Here is a tiny trained network, its code and every weight. The questions are about switching its units off for an input and a target symbol, where a switched-off unit gives its printed mean instead of its output.

import numpy as np


def w(rows, s, z=0):
    codes = np.array(rows[::2]) - 128.0
    scale = np.full(codes.shape[1], s)
    scale[-1] = z or s
    return codes * scale


def f(y):
    return y / 2 * (1 + np.tanh(0.7978845608 * (y + 0.044715 * y**3)))


def softmax(a):
    e = np.exp(a - a.max(-1, keepdims=True))
    return e / e.sum(-1, keepdims=True)


def log_softmax(a):
    a = a - a.max(-1, keepdims=True)
    return a - np.log(np.exp(a).sum(-1, keepdims=True))


def net(x, mask):
    ids = ['βγεζθλμξπστφψ'.index(c) for c in x.split()]
    T = len(ids)
    res = E[ids] + P[:T]
    u = 0
    for l in range(2):
        r = res
        for j in range(2):
            rows = slice(3 * j, 3 * j + 3)
            q, k, v = (r @ M[l][rows].T for M in (Q, K, V))
            z = softmax(np.where(np.tri(T) > 0, q @ k.T / 3**0.5, -1e9)) @ v
            o = O[l][rows]
            res = res + np.where(mask[u + j], z, o[:, -1]) @ o[:, :-1]
        u += 2
        y = f(res @ A[l][:, :-1].T + A[l][:, -1])
        res = res + np.where(mask[u : u + 8], y, B[l][:, -1]) @ B[l][:, :-1]
        u += 8
    return log_softmax(res[-1] @ U[:, :-1].T + U[:, -1])


Q, K, V, O, A, B = {}, {}, {}, {}, {}, {}
E = w([
[75,224,115],'β',
[219,140,55],'γ',
[213,114,169],'ε',
[65,156,103],'ζ',
[43,141,89],'θ',
[151,78,134],'λ',
[167,96,158],'μ',
[96,148,185],'ξ',
[150,172,82],'π',
[228,176,132],'σ',
[30,194,159],'τ',
[85,138,43],'φ',
[86,130,250],'ψ',
],0.02)
P = w([
[26,248,81],'0',
[253,124,183],'1',
[226,174,68],'2',
[6,80,115],'3',
[255,115,171],'4',
[230,171,68],'5',
],0.0089)
Q[0] = w([
[105,114,122],'L0H0',
[100,209,87],'L0H0',
[107,143,78],'L0H0',
[155,207,108],'L0H1',
[128,169,200],'L0H1',
[203,9,174],'L0H1',
],0.012)
K[0] = w([
[67,154,135],'L0H0',
[144,140,98],'L0H0',
[127,173,68],'L0H0',
[167,110,106],'L0H1',
[168,114,168],'L0H1',
[4,138,195],'L0H1',
],0.015)
V[0] = w([
[150,78,77],'L0H0',
[76,175,86],'L0H0',
[165,86,109],'L0H0',
[255,23,122],'L0H1',
[115,162,105],'L0H1',
[5,186,168],'L0H1',
],0.0046)
O[0] = w([
[61,68,4,66],'L0H0',
[25,116,26,225],'L0H0',
[116,34,166,66],'L0H0',
[19,200,78,3],'L0H1',
[18,244,37,189],'L0H1',
[25,186,122,163],'L0H1',
],0.0034,0.0026)
A[0] = w([
[3,145,178,125],'L0N0',
[119,159,157,62],'L0N1',
[224,31,130,120],'L0N2',
[118,126,165,253],'L0N3',
[90,115,220,128],'L0N4',
[180,210,127,144],'L0N5',
[225,96,207,119],'L0N6',
[124,124,43,114],'L0N7',
],0.012,0.006)
B[0] = w([
[146,70,153,240],'L0N0',
[113,136,130,135],'L0N1',
[2,128,69,184],'L0N2',
[137,195,103,199],'L0N3',
[80,149,152,190],'L0N4',
[176,83,103,255],'L0N5',
[122,66,168,225],'L0N6',
[106,183,54,204],'L0N7',
],0.014,0.0078)
Q[1] = w([
[217,39,134],'L1H0',
[87,35,107],'L1H0',
[69,143,94],'L1H0',
[113,126,111],'L1H1',
[2,155,139],'L1H1',
[6,83,165],'L1H1',
],0.0085)
K[1] = w([
[172,105,78],'L1H0',
[109,37,160],'L1H0',
[234,49,106],'L1H0',
[236,3,208],'L1H1',
[84,157,229],'L1H1',
[15,170,191],'L1H1',
],0.0075)
V[1] = w([
[204,126,248],'L1H0',
[183,113,154],'L1H0',
[189,3,46],'L1H0',
[139,79,118],'L1H1',
[122,50,186],'L1H1',
[205,18,218],'L1H1',
],0.0059)
O[1] = w([
[151,200,175,1],'L1H0',
[12,18,88,83],'L1H0',
[153,138,223,193],'L1H0',
[169,130,126,136],'L1H1',
[100,46,254,132],'L1H1',
[84,235,200,99],'L1H1',
],0.0035,0.0043)
A[1] = w([
[8,174,109,109],'L1N0',
[160,147,150,251],'L1N1',
[210,118,142,98],'L1N2',
[61,116,62,189],'L1N3',
[245,93,159,125],'L1N4',
[69,146,67,89],'L1N5',
[91,66,156,134],'L1N6',
[128,65,95,71],'L1N7',
],0.014,0.011)
B[1] = w([
[201,220,139,202],'L1N0',
[137,2,70,184],'L1N1',
[222,173,195,150],'L1N2',
[120,55,185,250],'L1N3',
[116,229,221,167],'L1N4',
[48,164,156,200],'L1N5',
[157,181,43,197],'L1N6',
[43,216,167,159],'L1N7',
],0.0093,0.017)
U = w([
[187,180,45,187],'β',
[94,101,146,139],'γ',
[108,140,129,168],'ε',
[181,90,35,147],'ζ',
[153,32,116,183],'θ',
[75,155,169,56],'λ',
[114,215,30,2],'μ',
[100,44,241,108],'ξ',
[190,117,166,152],'π',
[122,206,160,55],'σ',
[132,78,137,226],'τ',
[105,113,68,225],'φ',
[127,122,254,21],'ψ',
],0.014,0.0079)

Each question gives the input, a string of symbols that net reads in full, and the target symbol t.
The units are the heads (3 rows each of Q, K, V and O) and the neurons (one row each of A and B). Each row of codes is followed by its name. A weight is (code - 128) times the scale printed after its matrix; where a second scale follows, it is the last column's (O, A, B and U).
mask holds one flag per unit, layer by layer, with each layer's heads first. A switched-off unit (its flag False) gives its mean, the last column of its rows in O or B, instead of its output. The means were averaged over made-up inputs and are rounded, as every weight is.
A unit's drop is (log p(t) with every unit on - log p(t) with that unit switched off) / (log p(t) with every unit on - log p(t) with every unit switched off).
The circuit of an input: a set's keep is (log p(t) with only the set's units on - log p(t) with every unit switched off) / (log p(t) with every unit on - log p(t) with every unit switched off). Starting from the 12 units with the biggest drops (on a tie, the unit counted first), units are removed one at a time, each time the one whose removal leaves the highest keep (on an exact tie, the one counted first), for as long as the keep stays at least 0.8.
units of the circuit, in order: the units of the circuit, biggest drop first
unit that matters most: the unit with the biggest drop
top k neurons: the k neurons with the biggest drops, biggest first
top k neurons in layer l: the k neurons of layer l with the biggest drops, biggest first
which heads matter: for each layer, one digit per head in row order, 1 if its drop is at least 0.15 and else 0, layers parted by /
input π ξ ε, target φ: top neuron => (L0N2)
input π π π λ λ, target λ: which heads matter => 00 / 00
input ζ φ π ξ σ, target σ: which heads matter => 00 / 10
input λ τ π ξ β, target β: which heads matter => 00 / 01
input π θ σ φ, target λ: units of the circuit, in order => (L1N3 L1N5 L0N7 L1N0)
input ψ π π φ, target λ: which heads matter => 00 / 00
input ψ π ξ β β, target β: units of the circuit, in order => (L1N3 L0N2)
input ψ σ β λ π, target π: top 3 neurons => (L0N5 L1N4 L1N5)
input π τ π λ ζ, target ζ: top 2 neurons => (L0N2 L0N6)
input σ ψ τ β π, target π: top 2 neurons in layer 1 => (L1N4 L1N6)
input β ψ μ φ π φ, target μ: top 3 neurons => (L0N7 L0N2 L1N5)
input τ ε γ, target λ: top 3 neurons in layer 0 => (L0N2 L0N7 L0N0)
input σ ψ ψ μ, target σ: which heads matter => 00 / 01
input π ψ λ π, target σ: units of the circuit, in order => (L0N6 L1N0 L1H1)
input γ ψ τ, target θ: unit that matters most => L0N2
input ξ π β ψ θ, target θ: top 3 neurons => (L0N2 L0N4 L1N6)
input β ε θ, target σ: top 4 neurons => (L0N7 L0N5 L1N0 L0N6)
input φ ε θ, target σ: top 4 neurons => (L0N7 L0N6 L0N5 L1N0)
input ψ ζ ψ τ, target σ: top 2 neurons => (L0N5 L1N0)
input μ π β, target ζ: unit that matters most => L0N5
input τ φ ψ τ, target σ: top 4 neurons => (L0N5 L1N6 L1N0 L0N4)
input π π φ π β γ, target λ: top 3 neurons in layer 1 => (L1N3 L1N5 L1N7)
input ε τ ξ π π ξ, target π: top 3 neurons => (L0N2 L0N7 L1N3)
input π γ γ φ σ, target σ: top 2 neurons => (L0N2 L0N5)
input β ψ τ π, target σ: units of the circuit, in order => (L0N6 L1H1)
input μ μ ψ π ζ, target ζ: top 4 neurons => (L0N2 L1N3 L0N6 L0N0)
input π φ σ, target ψ: unit that matters most => L1N4
input λ π φ, target μ: top 2 neurons => (L0N7 L1N5)
